Here is a tiny trained network, its code and every weight. The questions are about switching its units off for an input and a class, where a switched-off unit gives its printed mean instead of its output.

import numpy as np


def w(rows, s, z=0):
    codes = np.array(rows[::2]) - 128.0
    scale = np.full(codes.shape[1], s)
    scale[-1] = z or s
    return codes * scale


def f(y):
    return y / 2 * (1 + np.tanh(0.7978845608 * (y + 0.044715 * y**3)))


def log_softmax(a):
    a = a - a.max(-1, keepdims=True)
    return a - np.log(np.exp(a).sum(-1, keepdims=True))


def net(x, mask):
    res = np.array(x, float).reshape(1, 3) / 4 @ E
    y = f(res @ A[0][:, :-1].T + A[0][:, -1])
    res = res + np.where(mask, y, B[0][:, -1]) @ B[0][:, :-1]
    return log_softmax(res[-1] @ U[:, :-1].T + U[:, -1])


A, B = {}, {}
E = w([
[191,107,101,76,76,203,148],'x0',
[180,92,49,103,170,55,101],'x1',
[79,74,69,124,148,147,243],'x2',
],0.011)
A[0] = w([
[212,124,162,47,80,143,108,153],'N1',
[105,86,105,140,132,131,152,79],'N2',
[178,103,116,137,155,94,147,60],'N3',
[136,192,204,164,75,164,136,165],'N4',
[101,129,149,188,194,99,113,147],'N5',
[121,63,116,145,137,105,245,124],'N6',
[87,186,167,135,107,180,163,49],'N7',
[163,106,104,66,119,55,59,109],'N8',
[152,116,115,61,104,183,112,96],'N9',
[145,120,65,134,137,103,120,58],'N10',
[67,178,124,141,161,87,126,65],'N11',
[112,192,148,145,159,68,83,254],'N12',
],0.012,0.0038)
B[0] = w([
[169,103,186,161,98,100,186,228],'N1',
[113,162,179,161,181,100,89,158],'N2',
[37,101,81,64,2,106,170,162],'N3',
[58,204,115,175,128,110,165,235],'N4',
[172,72,216,128,83,147,212,211],'N5',
[176,172,176,213,214,60,149,238],'N6',
[48,95,84,118,91,97,178,199],'N7',
[23,150,110,192,108,45,100,234],'N8',
[139,121,199,109,113,135,196,191],'N9',
[52,192,95,66,143,95,192,172],'N10',
[121,79,194,74,37,134,186,185],'N11',
[178,101,121,169,117,160,169,254],'N12',
],0.0085,0.0097)
U = w([
[166,216,122,255,153,72,128,147],'0',
[13,168,50,146,92,83,161,117],'1',
[196,31,153,95,88,137,212,98],'2',
[168,148,92,204,148,160,113,253],'3',
[99,116,34,117,144,195,70,62],'4',
[137,168,87,51,148,129,83,51],'5',
],0.0093,0.0055)

Each question gives the input, the list of numbers given to net, and the class t.
The units are the neurons (one row each of A and B). Each row of codes is followed by its name. A weight is (code - 128) times the scale printed after its matrix; where a second scale follows, it is the last column's (A, B and U).
mask holds one flag per neuron, in row order. A switched-off neuron (its flag False) gives its mean, the last column of its row in B, instead of its output. The means were averaged over made-up inputs and are rounded, as every weight is.
A unit's drop is (log p(t) with every unit on - log p(t) with that unit switched off) / (log p(t) with every unit on - log p(t) with every unit switched off).
The circuit of an input: a set's keep is (log p(t) with only the set's units on - log p(t) with every unit switched off) / (log p(t) with every unit on - log p(t) with every unit switched off). Starting from all 12 units, units are removed one at a time, each time the one whose removal leaves the highest keep (on an exact tie, the one counted first), for as long as the keep stays at least 0.8.
circuit, biggest first: the units of the circuit, biggest drop first
most important unit: the unit with the biggest drop
k most important neurons: the k neurons with the biggest drops, biggest first
drop when u is switched off: that unit's drop, to one decimal
input [-2,-8,-1], class 1: most important unit	N7
input [-8,5,-2], class 2: circuit, biggest first	(N5; N11)
input [-4,-1,2], class 2: 2 most important neurons	(N8; N4)
input [-8,-5,1], class 2: circuit, biggest first	(N5; N11)
input [-4,-7,-2], class 1: 3 most important neurons	(N4; N7; N6)
input [5,-6,0], class 1: 2 most important neurons	(N4; N7)
input [6,-6,-3], class 1: 2 most important neurons	(N4; N7)
input [7,-7,5], class 1: 2 most important neurons	(N7; N4)
input [-3,-4,5], class 0: 2 most important neurons	(N6; N3)
input [-8,-5,-5], class 2: 2 most important neurons	(N5; N11)
input [6,-7,2], class 1: 3 most important neurons	(N4; N7; N5)
input [-6,4,6], class 0: 2 most important neurons	(N6; N2)
input [-1,1,-2], class 3: 2 most important neurons	(N6; N4)
input [-8,5,-3], class 2: most important unit	N5
input [1,0,3], class 3: 2 most important neurons	(N8; N4)
input [-6,8,8], class 0: 4 most important neurons	(N6; N2; N7; N5)
input [8,-4,8], class 0: 4 most important neurons	(N6; N2; N5; N11)
input [-2,0,1], class 3: drop when N9 is switched off	0.2
input [-3,3,2], class 3: drop when N1 is switched off	0.3
input [-7,-3,-1], class 2: drop when N12 is switched off	0.0
input [1,-1,2], class 3: most important unit	N8
